Each row has a class, written as a number after it.
[   3  122  -84 -202  433 -559  221  210 -124 -109   12  253  269  414
 -100  -21 -137   17   13   93  369  144  -23 -156 -538 -344   97   86
 -193 -300 -136   93] | 2
[-321  -55  308 -343 -156 -399  -92 -353 -128  279  423   17  152  299
   83 -284 -357  327  133   87  361  140  113   11   83 -110 -163  -77
  406  449 -236   17] | 3
[ 118  -68  215 -373  670 -722 -166   22 -295  434  -51  118  524  -88
  371  120  -22  236 -159 -201  -37 -121  227  302  652 -172  211  -36
  379 -273  105 -140] | 6
[ 297  185 -157 -315  319 -440 -245 -545 -302  298  210  -40   72 -132
 -177  -46 -137  273 -416 -304  176  -63  223  360  393  202 -547  -68
  390  140 -289 -295] | 7
[  97  154  -37 -213  580 -819  367  196 -150  -82 -143  453  479  263
  222  -42  -17  185 -376   64   75  171  -50 -172 -258 -316  174 -202
 -150 -454   63  101] | 5
[-159  -29  204 -145  -47 -469   93 -247 -143  183  245  128  252  295
   73 -250 -343  234  -58   37  392  448  -39   37   18 -127  -70 -206
  377  201    1  149] | 4
[ 179   68 -137 -313  514 -876  250  149 -171  -99 -207  513  473  351
  241   42  -77   76 -109  195  174   28  -10 -174 -198 -547  251 -219
  -59 -423  -16    7] | 5
[-337   10  203 -119 -270 -379  -47 -238 -114  163  513   94  167  271
  241 -318 -363  196  158   73  437  324   50  -39  170 -271 -150 -101
  333  551 -123  273] | 6
[  55 -130  140 -270 -252 -637  206 -384   -4  124   74   16  -22  -11
 -614 -110  175  443 -572 -148   88 -315  293   69   42  -56 -163  126
  377  416 -569  252] | 4
[ 170   92  -21 -154 -115 -282  118 -530  -11  -32   42   72  -41 -130
 -376 -340  -53  287 -725 -105   60   26  260  279  135   67 -281 -225
  570  -23 -216  -10] | 4
[ 277  -69  160 -135 -304 -646  138 -416  148   22   90   31   10   67
 -298 -118   40  223 -524  -85   60  167  175  114  106  -55 -158 -201
  360  220 -220  168] | 6
[ 151  111  -70  119  154 -317  154  359 -160 -184 -171  137  242  289
   92   -1  -43   74 -177   41  168  185  -69 -204 -161 -215  184  -94
 -115 -374   52  160] | 3
[ 113   -1   57  -63  427    8 -362  150 -143  211   66 -168  404  -12
  540  -29  -73 -136   24 -177 -231   11  167  397  792  -81  309 -118
  175 -366  398  -87] | 0
[  67   12  -61 -332  336 -681  263   39  -68  -94 -243  405  422  228
  186  -41  -10   60 -162  220   41  -62   49 -168 -166 -358  164 -255
 -129 -387    2   94] | 5
[-277 -102 -286 -111 -429  209 -166  335  -72  304  121 -347  -29   45
 -261 -161  -35  133   50 -329  243 -297  127  220  678  209   39  675
  446  455 -311 -153] | 7
[-267 -228 -341 -155 -621  572 -119  486 -133  169  297 -213 -131   20
 -124  -15 -119  108  160   65   57 -361   75   86  599   30  191  850
  286  233 -295    3] | 8
[ 270  207 -100  -70  703 -445  168  271 -239 -187  -33  302  366  424
  434  154  -72    4  -76   79  -63  223 -164 -194 -344 -432  367   35
 -350 -639  273  -47] | 4
[ 279   94  -34   41  674 -188 -204 -262 -556  285   61  146  158  390
  104  544  -54  144  191 -300  -81  240   63  -62 -389 -264    1  220
 -301 -177  367 -276] | 8
[ -36   17 -517   88 -407  641 -220  631 -103  213  352 -292  -42  254
   98  -36 -216  119   44 -157   41 -257  -45   38  345  321   11  651
  205  163 -204   24] | 8
[-398 -223  165 -117 -490 -142  -10 -409 -305  130  348  108  156  302
  -93 -398 -258  332 -204  -32  342  144   24  -73  150 -114 -289   92
  374  289 -258  386] | 6
[ 250   26 -118 -143  -77 -304  -23 -481 -151   47  133   97   61  155
 -153 -215    2  403 -498 -312  -32  -85  145  188  117   13 -280   71
  343   32 -395   40] | 2
[ 320 -105   55 -217   15 -829   73 -416 -159  220  -16   51   84  112
 -295  -73  -53  270 -391 -195  100  113   88  247  105   18 -241 -113
  426   32 -294  230] | 6
[ 221 -115 -147 -390  428 -751   72  -49  -65  -63 -226  260  587  551
  189  -60  -38  -98  -13   11  107   63    4 -166 -213 -399   37   -8
 -188 -351  -24  -65] | 6
[ 168  -18  112 -192  566 -259 -471    3 -154  330   69 -135  419   17
  512  121   25    1  186 -302 -113 -139  215  333  746  -65  271  -78
   89 -271  249 -230] | 8
[-103 -120 -499  204 -603  457 -264  582 -182  252  321 -191   62  361
  -27 -158 -242  212  154  -97  179 -171    4   46  509   66  -54  815
  239  129 -292  186] | 4
[  74  -55   90  -81  253 -217  111 -108 -274  208 -254  216   93   72
   89  392   42  -24  170  130   13  315 -189  -79 -489 -313  187  269
  -62 -124  443  -82] | 1
[ 201  111  -65  -98  389  165 -381  189 -258  153  -55 -185  319  168
  431  175   52   42    8 -256 -230 -209  110  116  439  240  170   47
  -65 -319  136 -346] | 2
[ 216  -81  141 -417  -72 -447 -132 -766 -321   87  112 -106  -40   55
 -282 -227   42  349 -410 -146  -50 -153  159  267  343  189 -323  -68
  478   35 -452  -49] | 5
[-227   65  218 -114 -211 -332 -217 -102 -139  149  416  -22  199  380
  234 -177 -349  218  189  -66  404  239  -14  -96  167  -64 -115 -271
  347  519 -132   77] | 1
[-339   74  248  -42 -242 -481 -129 -253 -165  252  290   11  115  259
   95 -146 -203  285   58  -97  449  205   -1 -188  141   44 -242 -145
  225  536 -133   97] | 8
[-198  -26 -324    9 -494  384 -102  341   -4  138  341 -122   71   14
 -375 -240 -157  142  -37 -132  277 -103  192  208  506   45  -26  652
  625  335 -161   53] | 1
[-256 -196 -404  -25 -708  635 -107  511 -264  164  204 -334  -81   37
 -384 -205  -88  181   -6  -24  121 -340  145  197  703  229   40  799
  468  360 -399  114] | 7
[  54   21    7  -98  408 -405   21  -77 -439  274 -124  356  257  283
  429  287  -75  182  -59  -99  -94  487  -44   42  -43 -214   91   41
   90 -236  227 -202] | 7
[-116 -215 -388   97 -683  790 -321  368 -297  -31  357 -255  -13  375
  -25 -419 -259   99  137  -11  -47   -9 -102  251  678  162   54  695
  402 -210 -254   68] | 0
[-636 -166  291 -163 -493 -253  175   42   -3  -81  454   37   52  217
 -248 -428 -191  222 -167   95  576  238  203 -114  294 -248  121 -125
  330  475 -287  343] | 8
[ 181  -82  -75   36  175 -280  142   44 -465  313 -137  268  198  105
  -49  281  -78  243 -203 -149 -180  500 -151  215   87  -23  109  359
  147 -427  276   22] | 3
[ 338  -28  113 -309  671 -166 -467   11 -410  202   35 -291  344  297
  330  197    1  -55  276 -237 -166 -196   73  230  355 -120  318  204
   87 -371  215 -367] | 5
[-337  143  100  -72 -192 -375   17   12   37  187  519  -81  184  452
   72 -143 -292  183  104 -241  424  234  127 -173  143  -98  -87   54
  173  684 -128   72] | 5
[-266 -102 -561  238 -507  568  -60  592 -158  276  302 -124  -53  226
 -118  -75 -192  127  114  -84  175 -202   12   88  542  140   71  853
  206  120 -268  234] | 4
[ 409   -5  -72 -182  514 -353 -247  296 -381  391 -124  -88  506  120
  475  245   15  241  -69 -171  -55 -247  -34  151  406   23  204  297
   57 -473  -27  -93] | 8
[ 165  103 -191  348  519  -95   33  -15 -723  499  -56  290  248  191
  166  250  -86  436 -205 -346   15  486 -121  146  -10  -35  -50  424
  148 -340  365  -66] | 5
[ 220    0   76 -273  236 -581  108 -430 -231  148   23  -50 -116    6
 -279  178   93  346 -379 -296 -299 -191  182  -21   20  175 -294   49
  -75  123 -231    2] | 6
[ -73  243  -18  -80  440 -519  372  245   85  -39 -178  396  440   91
  346  103  -73   19 -185  121   -4  150  257 -175 -157 -415  216 -294
 -324 -184  144   16] | 2
[ 407   94    7 -566  438 -899  -39 -662   16  216  198  137  205  129
  -88   59  -29  273 -469 -267 -173  -71  173  132    7    0 -411  -10
  171   58 -185 -325] | 0
[  39  -48 -499  -91 -421  363 -403  218 -304   91  257 -272  -33  255
 -202 -183 -229   12  -90 -174  160 -216   78  283  673   79  -58  560
  312  -55 -257 -157] | 2
[ 200   75 -105 -127  494 -529  -36   59 -238  386 -117  123  239  186
  273  428  -54   89   55 -303  -41  317   -4   -4  -66 -105  -40  130
  -78   58  337 -213] | 7
[ 215  -44    8  -91  504 -404  -65 -107 -425  281 -163  240  336  441
  438  395  -40   82   63 -226 -149  601  -63   32 -235 -342  174    7
 -263 -255  510 -240] | 7
[-138 -109 -487   40 -444  409 -238  546 -255  235  511 -142   -8  191
 -155 -206 -283  218   55    9   89 -199  115  199  687   77 -105  782
  319  197 -369  181] | 2
[ 149   45   25 -300  250 -371  162 -772 -177  153  223  114   70  -58
 -463 -343  -29  516 -655 -332    2 -140  195  323  -37  147 -439  156
  647   73 -474   14] | 1
[ 279   27  150 -302  630 -345 -236  132   34  416 -122 -253  514 -145
  429  202   -7  -75   95 -257   98  -85  209  316  505 -109  287    8
  372   68  294 -384] | 4
[-204  -47 -430  149 -741  575 -127  357  -32   50  180 -262 -204  241
  -79  -33 -166  -79  214  132   28 -284  145 -155  388  -19   59  621
   -5  256   29   83] | 6
[-259    9  273  -67 -272 -207   70 -254 -155   39  387   40  173  414
  181 -446 -282  256  -63   13  443  514 -100   24 -139 -175   29  -54
  521  301 -147  213] | 8
[-117 -177 -472   74 -236  325 -163  236 -377  392   91   10  138  203
  146  -75 -168  128  -65 -110   24  -58  -13  219  514   63  -79  579
  299  -87 -124  175] | 0
[ 103  -61  178 -286  -54 -717  124 -620 -197  253   51   85  -71  135
 -269  -74   28  513 -389 -111  -23  -52  110   56  -87   96 -326  -56
  349  290 -424   94] | 0
[-202  -41 -507   93 -468  360 -364  656 -157  200  470 -136  -50  216
   -3 -173 -277    0   63   75   30  -79   69  231  832   75  -12  594
  203    6 -249   51] | 1
[ -83  118 -504 -170 -154  -71 -214  501   12  464  226 -103  251   21
   80  -64 -237  145 -127 -123  155 -164  321  238  824  190 -144  361
  351  333 -142 -226] | 4
[ 144   50   77 -178  518 -174 -409  144 -155  450  155  -23  520  113
  619  236  -45  138  192 -252  -51 -136  138  199  535  -13  173  117
  177 -109  174 -256] | 7
[  47  146  167   79  662 -107  -69  -69 -527  393  -49  -11   50  193
  202  547   64  182   23 -358 -269  302  -37   -2 -240  -37  222  384
 -328 -212  459 -442] | 8
[-162   49  105  -90  -26 -371 -182  -61 -172  233  461   55  321  481
  390 -162 -395  299  -39  -58  364  238   28 -174   91 -171 -227 -197
   63  300 -120  116] | 1
[ 174  239   27 -119  718 -400   90  156 -299   82    1  114  390  318
  327  161 -248  196  113   65   -6    4   98 -192 -163 -138  112 -118
 -169 -322  172  -82] | 3
[ 246   68  117 -205   70 -728  188 -432  -31  166  228  102  -10  -18
 -338  -52  -48  349 -399  -86  234   54  134  143  -54 -114 -259  106
  548  393 -422  115] | 2
[ 375  -34  -44 -184   69 -628  -18 -690 -401  215   -9  119   25   -1
 -339  -47  122  430 -539 -286   28   21   89  296  122  -19 -315  177
  444   12 -369   37] | 8
[ 268   25   22  -60  282  -29 -575  104 -266  203 -106 -310  498  414
  725  100  -41  -93   40 -303 -366 -102  168  171  622   87  213 -103
 -147 -644  245 -125] | 8
[ 343    0   88 -394  714 -344 -482   46 -327  274  -17 -103  447    7
  474  205   41   75  -13 -175  -91 -129  228  297  554 -127  156  -86
   62 -382  212 -377] | 7
[ 294  222  126   26  520 -196  -22 -147 -426  251  -75  112  171  111
  230  483  -14  245  128 -125  -24  384   10  -61 -438 -255   36  204
 -148  -35  390 -375] | 0
[-244  -83 -386  -78 -399  199 -116  438   10  235  332 -182  -31   80
 -245 -210 -150   92    6 -148  261  -24  138  187  525   28  -53  818
  422  272 -161   -3] | 4
[  79   88   27 -337  394 -619  386  108   67 -264  -70  465  458  172
   88 -227 -208  123 -179  283  277  167   25 -112 -140 -388  215 -277
  271 -317  -40  -94] | 2
[-312  -92 -510 -171 -374  212 -252  186 -167  376  295  -89    5   34
 -279 -118 -152   45  -11 -189  113 -488  209  238  581  -66 -156  862
  343  306 -241   34] | 7
[ 224  166   -9   15  397 -463  149  266  -94 -223  -55   86  367  631
  190 -111   -6  162  -36  -73   55  109  -57 -217 -307 -215  281  -22
 -308 -522  -86  -13] | 5
